Below are the code and all the weights of a small trained network. Each question names an input and a class and asks about switching units off, where a switched-off unit gives its printed mean instead of its output.

import numpy as np


def w(rows, s, z=0):
    codes = np.array(rows[::2]) - 128.0
    scale = np.full(codes.shape[1], s)
    scale[-1] = z or s
    return codes * scale


def f(y):
    return y / 2 * (1 + np.tanh(0.7978845608 * (y + 0.044715 * y**3)))


def log_softmax(a):
    a = a - a.max(-1, keepdims=True)
    return a - np.log(np.exp(a).sum(-1, keepdims=True))


def net(x, mask):
    res = np.array(x, float).reshape(1, 2) / 4 @ E
    y = f(res @ A[0][:, :-1].T + A[0][:, -1])
    res = res + np.where(mask, y, B[0][:, -1]) @ B[0][:, :-1]
    return log_softmax(res[-1] @ U[:, :-1].T + U[:, -1])


A, B = {}, {}
E = w([
[201,119,70,88,120,181,167,141],'x0',
[147,179,142,124,162,162,120,6],'x1',
],0.019)
A[0] = w([
[149,168,154,187,152,186,111,116,84],'neuron 1',
[88,216,166,123,104,104,100,143,250],'neuron 2',
[120,60,85,134,91,100,154,178,172],'neuron 3',
[119,115,125,154,219,147,121,66,75],'neuron 4',
[139,129,121,103,117,190,222,149,61],'neuron 5',
[134,73,82,90,74,171,183,130,97],'neuron 6',
[99,108,150,178,132,43,61,130,77],'neuron 7',
[166,65,40,109,71,194,169,116,118],'neuron 8',
[99,8,134,159,102,122,161,163,84],'neuron 9',
[105,122,172,130,116,121,154,231,64],'neuron 10',
[122,155,167,191,107,125,32,143,82],'neuron 11',
[138,149,143,145,179,154,143,69,125],'neuron 12',
[145,231,121,129,165,114,110,95,73],'neuron 13',
],0.011,0.015)
B[0] = w([
[117,105,155,189,137,136,65,126,148],'neuron 1',
[124,202,145,50,139,125,207,167,244],'neuron 2',
[37,187,104,166,171,156,156,76,248],'neuron 3',
[109,106,124,149,175,153,29,131,166],'neuron 4',
[222,5,220,132,145,114,26,206,167],'neuron 5',
[145,91,138,53,72,126,88,166,191],'neuron 6',
[205,71,136,59,107,88,87,198,188],'neuron 7',
[141,138,149,80,136,83,148,175,236],'neuron 8',
[78,126,101,151,184,173,84,103,198],'neuron 9',
[80,116,88,167,201,139,53,111,199],'neuron 10',
[217,34,169,71,118,63,32,169,161],'neuron 11',
[115,144,67,129,185,140,115,111,196],'neuron 12',
[134,75,104,174,148,148,91,131,166],'neuron 13',
],0.013,0.015)
U = w([
[103,126,59,177,195,195,84,108,94],'0',
[164,88,149,84,113,98,107,169,74],'1',
[110,222,71,94,113,152,250,120,254],'2',
[124,109,130,175,101,134,143,121,81],'3',
],0.017,0.0084)

Each question gives the input, the list of numbers given to net, and the class t.
The units are the neurons (one row each of A and B). Each row of codes is followed by its name. A weight is (code - 128) times the scale printed after its matrix; where a second scale follows, it is the last column's (A, B and U).
mask holds one flag per neuron, in row order. A switched-off neuron (its flag False) gives its mean, the last column of its row in B, instead of its output. The means were averaged over made-up inputs and are rounded, as every weight is.
A unit's drop is (log p(t) with every unit on - log p(t) with that unit switched off) / (log p(t) with every unit on - log p(t) with every unit switched off).
The circuit of an input: a set's keep is (log p(t) with only the set's units on - log p(t) with every unit switched off) / (log p(t) with every unit on - log p(t) with every unit switched off). Starting from the 12 units with the biggest drops (on a tie, the unit counted first), units are removed one at a time, each time the one whose removal leaves the highest keep (on an exact tie, the one counted first), for as long as the keep stays at least 0.8.
circuit, biggest first: the units of the circuit, biggest drop first
most important unit: the unit with the biggest drop
k most important neurons: the k neurons with the biggest drops, biggest first
drop when u is switched off: that unit's drop, to one decimal
input [0,3], class 2: circuit, biggest first -> neuron 10; neuron 5
input [-3,-3], class 2: most important unit -> neuron 2
input [-3,-2], class 2: circuit, biggest first -> neuron 5; neuron 2
input [-6,5], class 1: 2 most important neurons -> neuron 3; neuron 11
input [3,-4], class 0: 2 most important neurons -> neuron 2; neuron 3
input [4,3], class 1: 2 most important neurons -> neuron 3; neuron 2
input [-7,-8], class 0: 2 most important neurons -> neuron 10; neuron 9
input [6,-7], class 0: 2 most important neurons -> neuron 3; neuron 9
input [-6,-8], class 0: 3 most important neurons -> neuron 10; neuron 3; neuron 9
input [-4,1], class 1: 2 most important neurons -> neuron 3; neuron 11
input [4,2], class 1: 2 most important neurons -> neuron 3; neuron 2
input [-6,-7], class 0: drop when neuron 3 is switched off -> 0.7
input [3,-3], class 2: drop when neuron 10 is switched off -> 0.1
input [7,6], class 1: circuit, biggest first -> neuron 3
input [0,-2], class 2: drop when neuron 12 is switched off -> 0.0
